Here is a tiny trained network, its code and every weight. The questions are about switching its units off for an input and a class, where a switched-off unit gives its printed mean instead of its output.

import numpy as np


def w(rows, s, z=0):
    codes = np.array(rows[::2]) - 128.0
    scale = np.full(codes.shape[1], s)
    scale[-1] = z or s
    return codes * scale


def norm(h):
    return h / np.sqrt((h * h).mean(-1, keepdims=True) + 1e-5)


def f(y):
    return np.maximum(y, 0)


def log_softmax(a):
    a = a - a.max(-1, keepdims=True)
    return a - np.log(np.exp(a).sum(-1, keepdims=True))


def net(x, mask):
    res = np.array(x, float).reshape(1, 7) / 4 @ E
    u = 0
    for l in range(4):
        y = f(norm(res) @ A[l][:, :-1].T + A[l][:, -1])
        res = res + np.where(mask[u : u + 3], y, B[l][:, -1]) @ B[l][:, :-1]
        u += 3
    return log_softmax(norm(res)[-1] @ U[:, :-1].T + U[:, -1])


A, B = {}, {}
E = w([
[236,252,236],'x0',
[181,100,131],'x1',
[130,95,29],'x2',
[43,92,149],'x3',
[137,121,117],'x4',
[39,207,62],'x5',
[142,112,202],'x6',
],0.0026)
A[0] = w([
[253,130,166,7],'L0N0',
[79,4,239,2],'L0N1',
[175,10,128,135],'L0N2',
],0.0023,0.0017)
B[0] = w([
[246,151,150,179],'L0N0',
[76,79,242,181],'L0N1',
[3,218,113,254],'L0N2',
],0.0033,0.00098)
A[1] = w([
[82,87,133,87],'L1N0',
[114,42,19,1],'L1N1',
[255,143,152,28],'L1N2',
],0.0045,0.0022)
B[1] = w([
[182,153,176,187],'L1N0',
[186,98,40,252],'L1N1',
[253,169,193,219],'L1N2',
],0.0047,0.0017)
A[2] = w([
[112,47,10,15],'L2N0',
[58,255,138,5],'L2N1',
[73,91,216,93],'L2N2',
],0.0053,0.0019)
B[2] = w([
[219,105,23,255],'L2N0',
[13,253,24,195],'L2N1',
[43,43,116,187],'L2N2',
],0.0046,0.0027)
A[3] = w([
[63,254,103,8],'L3N0',
[200,217,52,116],'L3N1',
[11,66,60,29],'L3N2',
],0.0038,0.0015)
B[3] = w([
[36,215,117,199],'L3N0',
[88,134,201,252],'L3N1',
[254,124,144,224],'L3N2',
],0.005,0.0021)
U = w([
[114,208,129,7],'0',
[230,148,200,210],'1',
[87,36,188,89],'2',
[158,49,8,225],'3',
[69,169,87,99],'4',
],0.017,0.0019)

Each question gives the input, the list of numbers given to net, and the class t.
The units are the neurons (one row each of A and B). Each row of codes is followed by its name. A weight is (code - 128) times the scale printed after its matrix; where a second scale follows, it is the last column's (A, B and U).
mask holds one flag per neuron, layer by layer. A switched-off neuron (its flag False) gives its mean, the last column of its row in B, instead of its output. The means were averaged over made-up inputs and are rounded, as every weight is.
A unit's drop is (log p(t) with every unit on - log p(t) with that unit switched off) / (log p(t) with every unit on - log p(t) with every unit switched off).
The circuit of an input: a set's keep is (log p(t) with only the set's units on - log p(t) with every unit switched off) / (log p(t) with every unit on - log p(t) with every unit switched off). Starting from all 12 units, units are removed one at a time, each time the one whose removal leaves the highest keep (on an exact tie, the one counted first), for as long as the keep stays at least 0.8.
circuit, biggest first: the units of the circuit, biggest drop first
unit that matters most: the unit with the biggest drop
top k neurons: the k neurons with the biggest drops, biggest first
drop of u: that unit's drop, to one decimal
input [1,-2,-8,2,8,-5,4], class 2: unit that matters most => L2N2
input [-4,6,-8,-1,5,-7,3], class 2: circuit, biggest first => (L2N2; L0N2; L3N2)
input [-3,5,-2,-6,6,-2,0], class 1: circuit, biggest first => (L1N2; L2N0)
input [-1,-7,-1,-3,5,-1,2], class 4: circuit, biggest first => (L1N1; L1N2; L2N2)
input [7,-4,-5,2,6,6,0], class 4: circuit, biggest first => (L2N1; L3N0)
input [8,-8,6,4,5,-1,-1], class 4: circuit, biggest first => (L2N1; L3N0)
input [3,-2,-8,6,2,2,8], class 2: top 2 neurons => (L2N2; L0N2)
input [-1,8,-7,1,-5,1,2], class 2: drop of L0N1 => 0.0
input [1,-8,-5,-1,-2,-2,-4], class 4: drop of L2N1 => 0.1
input [3,4,2,4,5,-1,-6], class 1: drop of L2N1 => 0.2
input [1,2,-6,7,-5,-3,0], class 2: drop of L2N2 => 0.2
